Here is a tiny trained network, its code and every weight. The questions are about switching its units off for an input and a target symbol, where a switched-off unit gives its printed mean instead of its output.

import numpy as np


def w(rows, s, z=0):
    codes = np.array(rows[::2]) - 128.0
    scale = np.full(codes.shape[1], s)
    scale[-1] = z or s
    return codes * scale


def norm(h):
    return h / np.sqrt((h * h).mean(-1, keepdims=True) + 1e-5)


def f(y):
    return y / 2 * (1 + np.tanh(0.7978845608 * (y + 0.044715 * y**3)))


def softmax(a):
    e = np.exp(a - a.max(-1, keepdims=True))
    return e / e.sum(-1, keepdims=True)


def log_softmax(a):
    a = a - a.max(-1, keepdims=True)
    return a - np.log(np.exp(a).sum(-1, keepdims=True))


def net(x, mask):
    ids = ['αβγδεζηθμξπστφψω'.index(c) for c in x.split()]
    T = len(ids)
    res = E[ids] + P[:T]
    u = 0
    for l in range(2):
        q, k, v = (norm(res) @ M[l].T for M in (Q, K, V))
        z = softmax(np.where(np.tri(T) > 0, q @ k.T / 4**0.5, -1e9)) @ v
        res = res + np.where(mask[u], z, O[l][:, -1]) @ O[l][:, :-1]
        u += 1
        y = f(norm(res) @ A[l][:, :-1].T + A[l][:, -1])
        res = res + np.where(mask[u : u + 4], y, B[l][:, -1]) @ B[l][:, :-1]
        u += 4
    return log_softmax(norm(res)[-1] @ U[:, :-1].T + U[:, -1])


Q, K, V, O, A, B = {}, {}, {}, {}, {}, {}
E = w([
[94,148,184,162,121,202,75,159,175,108],'α',
[129,131,95,209,168,121,65,108,209,148],'β',
[120,157,120,132,132,121,92,16,133,84],'γ',
[96,160,120,154,140,154,181,188,247,89],'δ',
[33,57,140,163,83,119,195,78,103,178],'ε',
[104,131,47,140,126,163,166,118,154,124],'ζ',
[112,82,125,254,84,155,181,136,171,69],'η',
[135,128,53,157,163,145,33,160,152,28],'θ',
[157,225,124,138,107,150,128,129,138,75],'μ',
[96,171,111,199,172,119,88,157,74,111],'ξ',
[183,129,59,143,110,112,150,138,80,74],'π',
[112,100,164,125,122,100,214,114,131,80],'σ',
[93,115,148,209,104,64,147,161,177,186],'τ',
[61,52,125,161,172,113,159,199,99,85],'φ',
[48,159,82,70,101,91,87,194,145,107],'ψ',
[161,152,153,146,181,42,138,150,124,64],'ω',
],0.014)
P = w([
[255,72,201,54,59,132,39,124,139,204],'0',
[101,114,119,154,123,155,144,137,113,64],'1',
[100,116,110,154,129,159,141,140,114,62],'2',
[92,117,103,170,121,148,142,147,121,61],'3',
[91,117,106,165,121,154,152,144,121,69],'4',
[88,119,108,167,124,153,139,148,115,62],'5',
[86,124,107,170,124,156,149,142,117,62],'6',
[73,118,103,169,116,142,150,145,118,61],'7',
[81,117,100,174,118,157,145,145,125,72],'8',
[82,118,91,171,112,140,144,145,125,65],'9',
[74,117,105,174,110,145,138,147,127,62],'10',
[83,120,95,172,116,151,146,147,129,58],'11',
],0.0056)
Q[0] = w([
[33,155,93,217,63,114,131,157,167,3],'0.h0',
[146,128,93,110,147,60,114,101,108,111],'0.h0',
[197,153,219,50,143,136,92,117,121,204],'0.h0',
[52,136,86,139,106,128,132,126,154,103],'0.h0',
],0.0062)
K[0] = w([
[242,42,198,3,2,137,45,124,159,166],'0.h0',
[136,138,115,111,143,95,141,188,134,159],'0.h0',
[19,199,87,146,188,164,158,41,124,104],'0.h0',
[166,98,188,87,84,114,57,94,141,153],'0.h0',
],0.006)
V[0] = w([
[97,162,133,90,110,129,111,181,210,141],'0.h0',
[144,121,85,209,125,23,176,174,158,154],'0.h0',
[107,138,152,120,123,193,154,151,55,179],'0.h0',
[146,131,95,107,148,165,131,87,142,254],'0.h0',
],0.0057)
O[0] = w([
[212,156,209,244,152,102,125,217,154,202,127],'0.h0',
[142,249,186,106,72,132,78,166,95,87,155],'0.h0',
[229,74,196,167,108,98,9,47,229,9,33],'0.h0',
[91,199,101,229,103,83,192,1,122,139,2],'0.h0',
],0.0049,0.0029)
A[0] = w([
[83,171,219,185,33,248,131,134,120,98,224],'0.n0',
[121,109,216,112,78,74,254,126,163,161,163],'0.n1',
[153,197,73,96,241,65,66,157,174,71,254],'0.n2',
[27,138,224,125,185,204,66,81,238,168,150],'0.n3',
],0.0044,0.0034)
B[0] = w([
[120,128,83,154,104,2,144,99,143,105,245],'0.n0',
[139,149,101,94,209,105,39,130,136,74,188],'0.n1',
[99,106,216,155,82,147,162,100,108,146,254],'0.n2',
[89,37,176,86,99,138,152,157,95,78,149],'0.n3',
],0.0085,0.0044)
Q[1] = w([
[72,162,151,209,101,97,141,138,108,92],'1.h0',
[102,83,71,157,97,91,170,162,128,90],'1.h0',
[228,104,141,67,210,227,124,82,206,227],'1.h0',
[241,162,157,33,154,191,81,43,110,254],'1.h0',
],0.0065)
K[1] = w([
[183,114,100,87,128,140,103,117,157,170],'1.h0',
[186,109,179,141,136,116,77,136,127,141],'1.h0',
[6,183,98,154,156,171,194,104,87,86],'1.h0',
[2,204,91,204,212,137,190,114,71,43],'1.h0',
],0.0074)
V[1] = w([
[92,134,110,223,138,179,156,149,94,100],'1.h0',
[134,140,3,78,134,138,104,169,86,155],'1.h0',
[53,94,131,99,201,186,211,148,116,176],'1.h0',
[153,126,85,154,224,91,133,139,165,87],'1.h0',
],0.0064)
O[1] = w([
[110,99,101,254,145,160,166,174,49,40,53],'1.h0',
[172,114,99,128,172,69,146,150,153,92,72],'1.h0',
[47,88,190,140,90,65,113,145,150,122,1],'1.h0',
[185,88,161,102,76,127,206,131,150,132,120],'1.h0',
],0.0076,0.0063)
A[1] = w([
[214,55,143,30,70,86,143,113,199,183,92],'1.n0',
[79,131,131,161,172,11,98,112,154,176,170],'1.n1',
[181,117,94,127,52,136,200,143,65,70,252],'1.n2',
[109,65,72,194,1,158,216,160,164,226,175],'1.n3',
],0.0049,0.0014)
B[1] = w([
[34,183,101,254,172,160,158,181,156,55,217],'1.n0',
[205,91,115,90,134,117,77,110,129,198,160],'1.n1',
[162,23,166,63,84,116,63,161,142,158,252],'1.n2',
[182,135,207,93,158,186,169,100,110,188,207],'1.n3',
],0.0071,0.0033)
U = w([
[110,160,143,108,131,158,190,160,226,103,153],'α',
[142,131,68,68,186,74,109,115,136,58,196],'β',
[177,241,117,132,46,93,130,119,118,118,24],'γ',
[60,176,134,35,77,119,94,167,111,184,133],'δ',
[92,45,203,104,63,83,84,137,146,90,49],'ε',
[157,138,107,149,165,78,62,167,180,208,146],'ζ',
[154,161,64,91,170,229,183,85,133,179,28],'η',
[115,137,101,180,119,215,52,137,125,56,94],'θ',
[114,73,195,157,176,187,119,67,148,165,254],'μ',
[182,65,94,206,94,81,187,90,159,124,91],'ξ',
[102,120,144,103,79,134,95,7,129,102,163],'π',
[71,59,96,73,143,104,147,58,124,202,78],'σ',
[87,196,118,195,141,131,127,127,66,157,184],'τ',
[86,56,102,148,185,131,155,225,84,129,41],'φ',
[209,89,109,72,77,163,147,171,88,114,193],'ψ',
[169,151,253,121,153,94,180,154,89,145,227],'ω',
],0.011,0.002)

Each question gives the input, a string of symbols that net reads in full, and the target symbol t.
The units are the heads (4 rows each of Q, K, V and O) and the neurons (one row each of A and B). Each row of codes is followed by its name. A weight is (code - 128) times the scale printed after its matrix; where a second scale follows, it is the last column's (O, A, B and U).
mask holds one flag per unit, layer by layer, with each layer's heads first. A switched-off unit (its flag False) gives its mean, the last column of its rows in O or B, instead of its output. The means were averaged over made-up inputs and are rounded, as every weight is.
A unit's drop is (log p(t) with every unit on - log p(t) with that unit switched off) / (log p(t) with every unit on - log p(t) with every unit switched off).
The circuit of an input: a set's keep is (log p(t) with only the set's units on - log p(t) with every unit switched off) / (log p(t) with every unit on - log p(t) with every unit switched off). Starting from all 10 units, units are removed one at a time, each time the one whose removal leaves the highest keep (on an exact tie, the one counted first), for as long as the keep stays at least 0.8.
circuit, biggest first: the units of the circuit, biggest drop first
most important unit: the unit with the biggest drop
top k neurons: the k neurons with the biggest drops, biggest first
k most important neurons of layer l: the k neurons of layer l with the biggest drops, biggest first
input ζ ξ π η ε γ α, target ξ: top neuron => 0.n0
input σ η η φ γ β γ ξ μ α η τ, target α: 3 most important neurons of layer 0 => 0.n1; 0.n2; 0.n3
input σ φ σ ξ θ σ α, target α: 2 most important neurons of layer 1 => 1.n0; 1.n2
input σ μ μ ε φ, target α: circuit, biggest first => 1.h0; 0.n1; 1.n0
input φ μ σ σ μ σ σ φ μ, target ε: circuit, biggest first => 1.h0; 1.n2
input ψ α ε ψ σ σ φ θ σ φ ζ, target ζ: circuit, biggest first => 1.h0; 0.h0
input φ π η θ δ π σ α β σ, target β: 3 most important neurons of layer 0 => 0.n1; 0.n2; 0.n3
input σ σ σ α σ σ σ σ β, target α: circuit, biggest first => 1.h0; 0.n1; 1.n0
input φ σ σ θ ξ η θ σ, target ε: top 2 neurons => 0.n0; 1.n0
input π σ φ σ ω μ μ θ φ π ε, target β: top 2 neurons => 0.n2; 0.n1
input σ σ φ δ δ σ φ θ φ φ γ ψ, target α: circuit, biggest first => 1.h0; 0.n1; 1.n0; 0.n2
input η φ ε ω ψ φ μ η σ, target ψ: top 3 neurons => 1.n2; 1.n0; 0.n0
input θ σ π α, target φ: circuit, biggest first => 0.h0; 1.h0
input ζ μ α, target ε: top 2 neurons => 0.n3; 1.n2
input π σ π π π ψ, target β: circuit, biggest first => 1.h0
input α η η α ξ, target μ: circuit, biggest first => 0.h0; 0.n0
input β ω θ π π α φ σ β ω φ σ, target τ: circuit, biggest first => 1.h0; 0.h0
input σ μ ξ, target α: top 2 neurons => 0.n1; 0.n2
input θ φ σ ω σ, target φ: circuit, biggest first => 0.h0; 0.n2
input σ π η θ ω, target α: circuit, biggest first => 1.h0; 1.n0; 0.n1
input ω π μ ζ η α ε φ δ, target δ: top 3 neurons => 0.n2; 1.n0; 0.n0
input β θ η β η τ π, target τ: circuit, biggest first => 0.h0
input σ π μ, target α: circuit, biggest first => 1.h0; 0.n1; 1.n0; 0.n2
input σ δ φ α ψ ε θ σ σ η τ α, target ε: top 2 neurons => 0.n3; 0.n0
input α σ ξ σ τ σ ξ ψ τ, target μ: circuit, biggest first => 0.h0; 1.n3
input ζ η η γ ω φ π σ γ ψ σ ε, target ξ: 2 most important neurons of layer 0 => 0.n2; 0.n0
input ζ σ ψ φ δ σ, target ξ: most important unit => 0.h0
